Here is a tiny trained network, its code and every weight. The questions are about switching its units off for an input and a class, where a switched-off unit gives its printed mean instead of its output.

import numpy as np


def w(rows, s, z=0):
    codes = np.array(rows[::2]) - 128.0
    scale = np.full(codes.shape[1], s)
    scale[-1] = z or s
    return codes * scale


def f(y):
    return np.maximum(y, 0)


def log_softmax(a):
    a = a - a.max(-1, keepdims=True)
    return a - np.log(np.exp(a).sum(-1, keepdims=True))


def net(x, mask):
    res = np.array(x, float).reshape(1, 4) / 4 @ E
    y = f(res @ A[0][:, :-1].T + A[0][:, -1])
    res = res + np.where(mask, y, B[0][:, -1]) @ B[0][:, :-1]
    return log_softmax(res[-1] @ U[:, :-1].T + U[:, -1])


A, B = {}, {}
E = w([
[78,186,166,221,235,162,126,102,198],'x0',
[20,57,34,66,190,159,113,83,101],'x1',
[77,2,169,228,103,69,205,165,158],'x2',
[212,54,200,121,123,224,67,64,167],'x3',
],0.0082)
A[0] = w([
[199,170,194,179,71,79,144,152,140,119],'N1',
[158,184,109,62,109,160,126,121,115,142],'N2',
[121,101,137,156,130,116,144,131,126,254],'N3',
[106,76,103,94,173,147,142,120,106,112],'N4',
[88,44,160,191,95,91,157,131,157,92],'N5',
[95,175,110,130,143,32,147,150,110,98],'N6',
[65,189,72,158,106,45,148,161,120,96],'N7',
[115,180,126,137,182,159,122,117,134,116],'N8',
[115,39,137,177,123,94,141,160,113,111],'N9',
[195,24,184,135,136,224,110,83,150,107],'N10',
[97,98,108,121,138,129,115,99,111,85],'N11',
[148,146,192,166,98,114,134,130,124,131],'N12',
[73,141,182,240,210,154,141,98,157,95],'N13',
[50,47,104,93,179,153,128,108,137,110],'N14',
[159,45,114,61,6,85,141,132,92,103],'N15',
[87,95,106,107,125,140,127,111,126,142],'N16',
],0.015,0.012)
B[0] = w([
[148,148,62,187,106,164,133,121,126,228],'N1',
[122,159,120,100,140,80,115,80,112,201],'N2',
[3,107,79,153,146,52,58,70,175,219],'N3',
[161,141,116,168,95,129,136,124,131,180],'N4',
[175,205,156,66,127,139,135,112,86,217],'N5',
[111,95,165,120,114,163,155,124,103,182],'N6',
[119,84,203,132,129,176,136,120,107,198],'N7',
[156,122,112,89,133,83,122,140,120,167],'N8',
[165,162,134,95,126,109,131,80,97,203],'N9',
[85,87,206,125,122,166,157,119,88,248],'N10',
[162,145,120,141,111,146,151,142,124,155],'N11',
[120,135,94,156,113,145,130,119,142,187],'N12',
[181,80,115,92,152,99,133,206,143,218],'N13',
[146,149,79,176,101,169,136,128,138,214],'N14',
[163,77,118,103,171,100,128,211,161,236],'N15',
[120,149,98,164,132,138,117,124,125,177],'N16',
],0.027,0.018)
U = w([
[176,64,93,111,187,46,118,238,136,137],'0',
[62,76,187,147,128,155,162,134,73,141],'1',
[167,153,42,229,85,134,134,142,114,114],'2',
[166,206,122,55,151,43,103,83,71,165],'3',
[1,128,97,154,159,22,49,113,162,253],'4',
[102,186,177,135,128,115,108,189,147,69],'5',
[127,191,153,107,130,104,157,154,196,60],'6',
],0.0094,0.0058)

Each question gives the input, the list of numbers given to net, and the class t.
The units are the neurons (one row each of A and B). Each row of codes is followed by its name. A weight is (code - 128) times the scale printed after its matrix; where a second scale follows, it is the last column's (A, B and U).
mask holds one flag per neuron, in row order. A switched-off neuron (its flag False) gives its mean, the last column of its row in B, instead of its output. The means were averaged over made-up inputs and are rounded, as every weight is.
A unit's drop is (log p(t) with every unit on - log p(t) with that unit switched off) / (log p(t) with every unit on - log p(t) with every unit switched off).
unit that matters most: the unit with the biggest drop
top k neurons: the k neurons with the biggest drops, biggest first
drop when u is switched off: that unit's drop, to one decimal
input [-5,-5,-3,2], class 0: unit that matters most	N15
input [5,3,-3,5], class 0: top 2 neurons	N13, N8
input [4,2,5,-5], class 1: top 3 neurons	N7, N15, N6
input [8,-6,-5,8], class 0: top 2 neurons	N13, N8
input [-4,0,5,-6], class 1: top 3 neurons	N7, N6, N13
input [3,-1,1,4], class 1: top 4 neurons	N15, N10, N2, N16
input [-6,3,-6,-6], class 0: top 2 neurons	N10, N15
input [-6,8,2,5], class 2: top 2 neurons	N14, N13
input [6,8,3,6], class 2: top 2 neurons	N14, N15
input [-6,6,-2,-7], class 1: top 3 neurons	N7, N13, N6
input [-5,7,-3,3], class 2: top 2 neurons	N14, N13
input [1,-7,8,2], class 3: top 3 neurons	N5, N9, N14
input [-1,-6,8,7], class 3: top 2 neurons	N5, N9
input [8,-5,5,6], class 0: top neuron	N13
input [1,0,-7,8], class 1: drop when N10 is switched off	3.9
input [-5,0,0,-8], class 1: drop when N5 is switched off	0.0
input [2,-7,-6,-4], class 2: drop when N5 is switched off	0.6
